m =
-0.05	0.05	-0.13	-0.12	0.06	0.02	-0.03
-0.09	0.02	-0.02	-0.18	0.07	0.03	-0.06
-0.01	0.03	-0.07	0.15	0.10	0.08	0.01
0.20	0.07	-0.02	-0.13	0.07	0.03	0.13
Counting starts at 1.
Report the entry in row 3 and column 2.
A: 0.03
Report the entry in row 1 and column 1.
A: -0.05
The entry at row 3, column 1: -0.01
Report the entry at row 1, column 2.
A: 0.05
The entry in row 2 and column 1 -> -0.09
The top-right entry: -0.03
Report the bottom entry of the column that holds the largest entry.
A: 0.20
Report the entry at row 2, column 2.
A: 0.02
The entry just right of the largest entry: 0.07
Report the bottom-right entry.
A: 0.13
Report the entry just left of 0.15.
A: -0.07
The entry just right of 0.10 is 0.08
The entry just left of the smallest entry is -0.02
Report the entry directly below 0.08.
A: 0.03
The entry at row 1, column 3: -0.13
The entry directly below the smallest entry -> 0.15
Report the entry directly below -0.07.
A: -0.02

((-2.19, -0.38, -2.20, +0.79, -1.40, +0.81), (-0.54, +4.35, -1.06, -0.45, -0.26, -7.73), (+0.16, -1.69, +0.37, +0.20, +0.07, +3.05), (-0.84, -1.58, -0.68, +0.52, -0.56, +2.89), (+2.09, +4.03, +1.67, -1.31, +1.38, -7.39), (+4.26, +2.85, +4.04, -1.85, +2.75, -5.36))
The entry just left of the largest entry is -0.54
What is the entry just left of +0.07? +0.20
The entry just right of -1.69: +0.37
What is the entry just left of the smallest entry? -0.26
The entry just left of +2.85: +4.26
The entry just left of +3.05 is +0.07
The entry just right of +2.09 -> +4.03
What is the entry just left of +2.89? -0.56
What is the entry just left of -1.58? -0.84
The entry just right of +1.67 is -1.31

Read these off the table that follows.
1) Read off the first entry, reading row by row.
2) Read off the third entry, reading row by row.
3) Read off the fifth entry, reading row by row.
4) Read off the second entry from the end, reading row by row.
5) Read off the entry just left of 737.
6) Read off the top-right entry.
7) Read off the largest entry in the last column.
8) Read off the entry just left of the largest entry.
[[514 289 486 805]
 [537 422 779 222]
 [144 939 182 867]
 [353 576 737 613]
 [554 460 710 341]
 [834 278 793 342]]
1) 514
2) 486
3) 537
4) 793
5) 576
6) 805
7) 867
8) 144

-197	220	413	578	43
-154	157	676	721	223
-85	214	35	654	-211
67	171	553	814	140
539	658	592	382	-443
700	-22	-94	533	102
301	-174	-24	522	-184
879	-159	762	-45	792
773	920	637	-50	505
652	886	-417	780	948
372	285	-160	-182	-358
-691	593	862	-445	81
-169	-950	-139	-352	731
Find the last entry, reading row by row.
Answer: 731
The second entry on the diagonal from the top-right corner is 721
The 3rd-last entry, reading row by row: -139
Find the top-right entry.
Answer: 43
The largest entry is 948
The entry just right of the centre entry -> 522
Find the entry just left of 637.
Answer: 920
Find the entry just left of the largest entry.
Answer: 780
Find the bottom-left entry.
Answer: -169
Find the entry directly below 920.
Answer: 886
Find the centre entry.
Answer: -24
The bottom entry of the column that holds the smallest entry is -950
Find the 1st entry in reading order.
Answer: -197
The entry just right of 157 -> 676
Find the entry just left of 920.
Answer: 773
Find the second entry on the main diagonal.
Answer: 157
Find the entry directly below the centre entry.
Answer: 762
The entry directly above the smallest entry: 593
The third smallest entry -> -445
The entry directly above -159: -174
Find the fourth entry, reading row by row.
Answer: 578
Find the third entry on the main diagonal.
Answer: 35
The entry directly above 382 -> 814

Read these off the array that follows. Indices start at 1.
1) Find the top-left entry.
2) Find the entry at row 1, column 3.
3) Find the bottom-left entry.
4) Find the entry directly below the largest entry.
5) Find the maximum.
6) Find the entry in the top-right corner.
7) Find the entry directly above the smallest entry.
8) Find the entry in the bottom-right corner.
+4.34  +0.36  +5.34  +0.01  +2.81  +3.43  -2.60  -1.86  -1.79  +4.34  +3.50  -1.66  -5.37
-0.29  -0.19  +4.39  -0.94  +0.29  +3.67  +3.73  -5.88  -1.33  -0.29  -1.22  +6.14  -1.84
-1.66  -4.10  -3.57  -0.18  -1.12  +5.39  +0.24  +2.24  +0.18  -1.66  -1.76  +6.70  +5.22
-0.37  -0.29  +3.34  -0.58  -0.14  +3.71  +3.95  -5.50  -1.30  -0.37  -2.13  +6.94  -0.79
+2.45  -3.39  -1.82  +0.43  +2.09  +5.07  -5.96  +6.02  +0.05  +2.45  +3.81  -2.02  +1.14
-2.20  -4.24  -3.22  -0.46  -0.92  +5.45  +0.81  +1.85  +0.34  -2.20  -2.21  +6.80  +5.29
+2.09  -3.57  -1.23  -0.13  +2.25  +5.15  -5.92  +5.82  -0.05  +2.09  +4.00  -2.46  +0.63
1) +4.34
2) +5.34
3) +2.09
4) -2.02
5) +6.94
6) -5.37
7) +3.95
8) +0.63

Read these off the grid that follows.
1) What is the first entry in reading order?
2) What is the entry directly above -1.34?
3) What is the entry directly below +4.98?
4) What is the 2nd-last entry, reading row by row?
5) What is the second entry on the main diagonal?
6) What is the entry directly above -6.90?
7) What is the 3rd largest entry?
8) What is the entry just right of +2.16?
[[-4.54 +4.25 -2.73 +5.16 +3.03 +3.25 -2.58 +6.29 -1.09 -3.00 -3.86]
 [+0.55 -0.71 +0.26 -0.13 -0.90 +0.42 +0.52 -0.46 +0.00 +0.83 +1.27]
 [+4.86 -6.22 +3.29 -6.42 -4.38 -5.34 +3.55 -6.90 +1.71 +3.69 +4.13]
 [-4.74 +4.38 -3.67 +5.46 +3.90 +3.35 -2.76 +6.49 -1.06 -3.49 -4.72]
 [-4.24 +4.23 -1.87 +4.98 +2.58 +2.82 -2.16 +6.28 -0.92 -2.47 -3.39]
 [-1.81 +2.27 -1.34 +2.79 +2.16 +1.69 -1.40 +4.38 +0.16 -1.40 -1.74]
 [-4.22 +4.82 -3.24 +5.91 +4.49 +4.27 -2.79 +6.47 -1.84 -3.13 -3.70]
 [+5.80 -5.84 +4.93 -6.74 -5.82 -4.94 +4.38 -7.72 +1.80 +4.94 +5.51]]
1) -4.54
2) -1.87
3) +2.79
4) +4.94
5) -0.71
6) -0.46
7) +6.29
8) +1.69
